Here is a tiny trained network, its code and every weight. The questions are about switching its units off for an input and a target symbol, where a switched-off unit gives its printed mean instead of its output.

import numpy as np


def w(rows, s, z=0):
    codes = np.array(rows[::2]) - 128.0
    scale = np.full(codes.shape[1], s)
    scale[-1] = z or s
    return codes * scale


def norm(h):
    return h / np.sqrt((h * h).mean(-1, keepdims=True) + 1e-5)


def f(y):
    return y / 2 * (1 + np.tanh(0.7978845608 * (y + 0.044715 * y**3)))


def softmax(a):
    e = np.exp(a - a.max(-1, keepdims=True))
    return e / e.sum(-1, keepdims=True)


def log_softmax(a):
    a = a - a.max(-1, keepdims=True)
    return a - np.log(np.exp(a).sum(-1, keepdims=True))


def net(x, mask):
    ids = ['βγδεζηθλπστφψω'.index(c) for c in x.split()]
    T = len(ids)
    res = E[ids] + P[:T]
    u = 0
    for l in range(2):
        r = norm(res)
        for j in range(2):
            rows = slice(3 * j, 3 * j + 3)
            q, k, v = (r @ M[l][rows].T for M in (Q, K, V))
            z = softmax(np.where(np.tri(T) > 0, q @ k.T / 3**0.5, -1e9)) @ v
            o = O[l][rows]
            res = res + np.where(mask[u + j], z, o[:, -1]) @ o[:, :-1]
        u += 2
        y = f(norm(res) @ A[l][:, :-1].T + A[l][:, -1])
        res = res + np.where(mask[u : u + 8], y, B[l][:, -1]) @ B[l][:, :-1]
        u += 8
    return log_softmax(norm(res)[-1] @ U[:, :-1].T + U[:, -1])


Q, K, V, O, A, B = {}, {}, {}, {}, {}, {}
E = w([
[77,175,170,95,114,53,86,76],'β',
[100,88,126,29,70,45,119,102],'γ',
[120,140,179,201,147,134,85,120],'δ',
[136,112,174,161,169,111,112,138],'ε',
[116,64,162,118,150,97,132,170],'ζ',
[134,191,68,123,67,71,94,59],'η',
[112,187,42,143,174,38,147,187],'θ',
[121,223,52,170,168,169,91,118],'λ',
[101,47,132,216,144,143,117,125],'π',
[127,118,3,67,107,113,162,118],'σ',
[151,83,54,119,198,152,119,100],'τ',
[64,144,83,112,99,178,169,174],'φ',
[197,147,169,82,195,141,143,169],'ψ',
[131,116,114,74,121,237,128,58],'ω',
],0.0029)
P = w([
[146,111,143,106,89,126,3,177],'0',
[95,151,131,127,137,91,86,110],'1',
[132,119,93,114,134,140,94,160],'2',
[77,163,140,130,167,95,162,83],'3',
[142,127,76,117,155,128,137,103],'4',
[115,154,99,139,147,113,214,62],'5',
],0.0036)
Q[0] = w([
[110,127,254,166,67,140,127,229],'L0H1',
[100,182,166,164,81,118,240,113],'L0H1',
[86,164,30,70,104,71,129,56],'L0H1',
[122,145,91,127,157,86,83,59],'L0H2',
[97,181,156,129,76,124,190,142],'L0H2',
[196,84,143,128,138,143,14,215],'L0H2',
],0.0051)
K[0] = w([
[153,156,131,160,109,18,2,132],'L0H1',
[92,156,145,153,190,36,169,35],'L0H1',
[157,97,144,140,189,197,207,105],'L0H1',
[172,126,76,109,201,158,165,139],'L0H2',
[135,126,182,191,150,73,134,50],'L0H2',
[118,82,120,117,45,139,28,231],'L0H2',
],0.0048)
V[0] = w([
[227,238,154,17,214,138,132,142],'L0H1',
[227,83,99,146,149,52,88,85],'L0H1',
[73,55,15,195,86,168,120,111],'L0H1',
[76,3,94,180,107,145,134,100],'L0H2',
[164,152,52,89,158,193,121,189],'L0H2',
[128,126,112,125,99,127,124,91],'L0H2',
],0.0024)
O[0] = w([
[33,3,60,182,96,143,116,98,104],'L0H1',
[163,77,130,114,193,94,98,55,255],'L0H1',
[134,224,128,71,180,116,102,155,176],'L0H1',
[182,206,125,71,176,142,110,98,77],'L0H2',
[62,128,72,126,104,98,69,95,64],'L0H2',
[115,115,143,118,157,131,122,139,175],'L0H2',
],0.0029,0.001)
A[0] = w([
[130,129,129,126,127,133,128,128,132],'L0N1',
[207,93,252,250,46,44,181,224,131],'L0N2',
[126,128,128,126,132,126,127,125,122],'L0N3',
[128,128,128,127,129,128,128,127,127],'L0N4',
[129,128,128,128,127,129,128,129,130],'L0N5',
[131,128,129,130,124,131,130,132,135],'L0N6',
[91,124,181,166,51,167,155,220,164],'L0N7',
[20,186,155,136,186,103,225,79,4],'L0N8',
],0.0018,0.0019)
B[0] = w([
[128,132,126,129,130,123,126,129,128],'L0N1',
[48,168,127,80,218,255,205,45,11],'L0N2',
[130,126,129,126,125,130,128,129,128],'L0N3',
[129,128,128,127,128,128,128,128,128],'L0N4',
[127,129,128,129,129,127,128,128,128],'L0N5',
[125,131,127,131,132,125,128,127,126],'L0N6',
[131,152,74,132,185,131,161,33,3],'L0N7',
[203,27,214,28,231,129,101,27,129],'L0N8',
],0.0014,0.00052)
Q[1] = w([
[103,129,159,126,139,52,188,72],'L1H1',
[169,68,254,183,146,186,123,232],'L1H1',
[122,108,96,121,158,63,9,147],'L1H1',
[130,115,122,147,129,174,19,220],'L1H2',
[45,187,47,93,151,119,116,148],'L1H2',
[161,69,235,146,134,178,143,211],'L1H2',
],0.0066)
K[1] = w([
[67,183,69,158,161,65,162,67],'L1H1',
[120,111,237,121,79,54,14,135],'L1H1',
[197,139,24,137,100,162,48,185],'L1H1',
[203,73,161,124,76,139,51,203],'L1H2',
[201,104,86,110,148,254,155,88],'L1H2',
[116,128,201,154,36,65,33,118],'L1H2',
],0.0055)
V[1] = w([
[120,46,136,53,192,123,165,179],'L1H1',
[149,128,123,231,233,165,109,123],'L1H1',
[201,133,45,129,99,107,164,83],'L1H1',
[139,152,143,197,148,2,165,162],'L1H2',
[187,75,152,101,153,80,122,124],'L1H2',
[121,136,71,136,119,87,161,209],'L1H2',
],0.0047)
O[1] = w([
[105,249,99,206,140,69,82,65,5],'L1H1',
[103,102,92,29,58,3,70,152,84],'L1H1',
[94,85,240,115,197,158,32,138,164],'L1H1',
[210,107,137,167,8,149,6,214,158],'L1H2',
[202,127,106,165,131,129,80,49,162],'L1H2',
[62,181,210,190,56,111,74,170,85],'L1H2',
],0.0036,0.0021)
A[1] = w([
[161,60,108,138,94,124,174,95,120],'L1N1',
[134,214,156,73,169,73,154,192,196],'L1N2',
[144,115,44,131,185,182,172,117,113],'L1N3',
[75,199,209,133,196,124,66,108,54],'L1N4',
[155,40,193,103,189,209,124,153,5],'L1N5',
[181,152,118,138,77,141,54,154,119],'L1N6',
[83,254,173,134,92,165,206,201,21],'L1N7',
[90,206,51,168,132,93,137,165,129],'L1N8',
],0.0047,0.0029)
B[1] = w([
[136,102,83,153,134,192,142,200,194],'L1N1',
[138,156,157,70,106,225,122,126,208],'L1N2',
[91,169,203,156,98,124,164,154,180],'L1N3',
[163,142,6,144,138,178,97,228,142],'L1N4',
[194,44,164,102,148,157,81,59,250],'L1N5',
[107,158,199,148,154,104,226,121,255],'L1N6',
[194,120,47,127,2,171,92,22,108],'L1N7',
[162,49,162,118,101,139,144,49,166],'L1N8',
],0.0041,0.0016)
U = w([
[153,101,129,224,126,204,227,229,128],'β',
[141,206,150,233,196,189,118,80,59],'γ',
[189,93,54,48,102,87,206,230,79],'δ',
[206,106,37,136,116,35,173,121,59],'ε',
[202,200,151,193,133,52,180,21,83],'ζ',
[189,12,207,102,171,180,80,87,175],'η',
[67,170,239,188,82,65,65,211,215],'θ',
[2,59,138,15,78,123,110,210,71],'λ',
[216,249,200,10,140,101,129,153,75],'π',
[119,192,61,163,189,211,38,225,154],'σ',
[118,163,44,53,193,56,20,68,108],'τ',
[140,178,81,99,4,221,108,66,251],'φ',
[6,49,55,226,85,103,107,54,70],'ψ',
[13,160,143,66,211,165,233,84,193],'ω',
],0.0056,0.002)

Each question gives the input, a string of symbols that net reads in full, and the target symbol t.
The units are the heads (3 rows each of Q, K, V and O) and the neurons (one row each of A and B). Each row of codes is followed by its name. A weight is (code - 128) times the scale printed after its matrix; where a second scale follows, it is the last column's (O, A, B and U).
mask holds one flag per unit, layer by layer, with each layer's heads first. A switched-off unit (its flag False) gives its mean, the last column of its rows in O or B, instead of its output. The means were averaged over made-up inputs and are rounded, as every weight is.
A unit's drop is (log p(t) with every unit on - log p(t) with that unit switched off) / (log p(t) with every unit on - log p(t) with every unit switched off).
most important unit: the unit with the biggest drop
k most important neurons: the k neurons with the biggest drops, biggest first
k most important neurons of layer l: the k neurons of layer l with the biggest drops, biggest first
which heads matter: for each layer, one digit per head in row order, 1 if its drop is at least 0.15 and else 0, layers parted by /
drop of u: that unit's drop, to one decimal
input γ δ ζ φ δ δ, target φ: which heads matter -> 10 / 01
input φ ψ η, target ψ: which heads matter -> 11 / 01
input η η λ, target λ: which heads matter -> 00 / 10
input ε φ ζ π, target φ: most important unit -> L0H1
input ψ η ζ, target ψ: which heads matter -> 10 / 10
input θ ω ψ γ β, target ψ: which heads matter -> 10 / 00
input ζ β η η ω δ, target η: which heads matter -> 00 / 10
input η λ ζ π, target λ: which heads matter -> 00 / 10
input θ η ζ η φ ζ, target η: which heads matter -> 00 / 01
input ζ ε β η ψ, target β: which heads matter -> 10 / 10
input η ζ β σ, target σ: which heads matter -> 00 / 10
input β ω γ ε θ ε, target ε: which heads matter -> 10 / 11
input ω η φ, target ω: which heads matter -> 00 / 01
input ψ η η φ, target φ: which heads matter -> 00 / 00
input ζ γ φ φ η, target φ: 2 most important neurons -> [L1N7, L1N2]
input ζ φ β θ, target φ: most important unit -> L1N7
input δ ψ ζ, target δ: which heads matter -> 00 / 10
input β ω ζ, target β: 3 most important neurons of layer 1 -> [L1N3, L1N1, L1N6]
input β ψ ε, target β: 2 most important neurons of layer 1 -> [L1N3, L1N1]
input β β β η η ψ, target η: most important unit -> L1N5
input η φ β β η β, target η: 2 most important neurons of layer 1 -> [L1N5, L1N6]
input π σ ζ φ η, target φ: drop of L0H1 -> 1.6
input θ η δ ε η, target η: drop of L1H1 -> 1.7
input η β σ θ η, target σ: drop of L1N4 -> 0.7
input η δ γ, target η: drop of L1N5 -> 0.4
input η ζ ε β, target ζ: 2 most important neurons of layer 1 -> [L1N4, L1N5]
input φ η ε, target φ: most important unit -> L1H2
